Here is a tiny trained network, its code and every weight. The questions are about switching its units off for an input and a class, where a switched-off unit gives its printed mean instead of its output.

import numpy as np


def w(rows, s, z=0):
    codes = np.array(rows[::2]) - 128.0
    scale = np.full(codes.shape[1], s)
    scale[-1] = z or s
    return codes * scale


def f(y):
    return np.maximum(y, 0)


def log_softmax(a):
    a = a - a.max(-1, keepdims=True)
    return a - np.log(np.exp(a).sum(-1, keepdims=True))


def net(x, mask):
    res = np.array(x, float).reshape(1, 3) / 4 @ E
    y = f(res @ A[0][:, :-1].T + A[0][:, -1])
    res = res + np.where(mask, y, B[0][:, -1]) @ B[0][:, :-1]
    return log_softmax(res[-1] @ U[:, :-1].T + U[:, -1])


A, B = {}, {}
E = w([
[239,229,1],'x0',
[204,214,225],'x1',
[25,185,107],'x2',
],0.0095)
A[0] = w([
[203,104,93,133],'N1',
[194,184,253,185],'N2',
[98,130,72,118],'N3',
[100,186,147,139],'N4',
[127,146,66,173],'N5',
[151,30,106,216],'N6',
[69,64,184,129],'N7',
[114,125,59,254],'N8',
[88,124,66,109],'N9',
[104,140,106,162],'N10',
[101,200,61,94],'N11',
[63,127,197,109],'N12',
[209,149,134,201],'N13',
[55,44,155,164],'N14',
[180,153,91,164],'N15',
[161,151,135,152],'N16',
],0.021,0.0061)
B[0] = w([
[234,81,111,187],'N1',
[80,116,252,248],'N2',
[135,190,127,172],'N3',
[104,143,165,163],'N4',
[171,170,140,184],'N5',
[143,95,53,200],'N6',
[22,69,103,236],'N7',
[175,186,61,197],'N8',
[98,207,132,180],'N9',
[134,167,123,157],'N10',
[152,176,162,196],'N11',
[84,75,122,209],'N12',
[165,66,186,211],'N13',
[28,32,91,252],'N14',
[186,103,169,198],'N15',
[138,100,152,168],'N16',
],0.012,0.021)
U = w([
[158,164,30,110],'0',
[252,72,129,104],'1',
[186,231,110,247],'2',
[58,62,102,187],'3',
[158,136,120,3],'4',
[151,137,207,152],'5',
[150,145,123,12],'6',
],0.017,0.0064)

Each question gives the input, the list of numbers given to net, and the class t.
The units are the neurons (one row each of A and B). Each row of codes is followed by its name. A weight is (code - 128) times the scale printed after its matrix; where a second scale follows, it is the last column's (A, B and U).
mask holds one flag per neuron, in row order. A switched-off neuron (its flag False) gives its mean, the last column of its row in B, instead of its output. The means were averaged over made-up inputs and are rounded, as every weight is.
A unit's drop is (log p(t) with every unit on - log p(t) with that unit switched off) / (log p(t) with every unit on - log p(t) with every unit switched off).
The circuit of an input: a set's keep is (log p(t) with only the set's units on - log p(t) with every unit switched off) / (log p(t) with every unit on - log p(t) with every unit switched off). Starting from the 12 units with the biggest drops (on a tie, the unit counted first), units are removed one at a time, each time the one whose removal leaves the highest keep (on an exact tie, the one counted first), for as long as the keep stays at least 0.8.
units of the circuit, in order: the units of the circuit, biggest drop first
most important unit: the unit with the biggest drop
k most important neurons: the k neurons with the biggest drops, biggest first
drop of u: that unit's drop, to one decimal
input [-3,3,-7], class 5: units of the circuit, in order	N2
input [3,-7,-5], class 1: 2 most important neurons	N1, N7
input [0,2,4], class 5: 3 most important neurons	N14, N7, N8
input [8,7,0], class 1: 3 most important neurons	N1, N15, N13
input [0,-3,-1], class 0: 2 most important neurons	N2, N7
input [0,-2,0], class 0: 3 most important neurons	N2, N7, N14
input [0,-6,0], class 0: 2 most important neurons	N2, N8
input [2,2,0], class 1: 2 most important neurons	N7, N9
input [-4,6,-5], class 5: 2 most important neurons	N2, N14
input [4,-8,-4], class 2: 2 most important neurons	N14, N7
input [0,-4,1], class 0: drop of N2	0.2
input [0,-2,-8], class 1: drop of N6	0.0
input [3,5,0], class 5: drop of N2	0.8
input [3,6,1], class 5: most important unit	N2
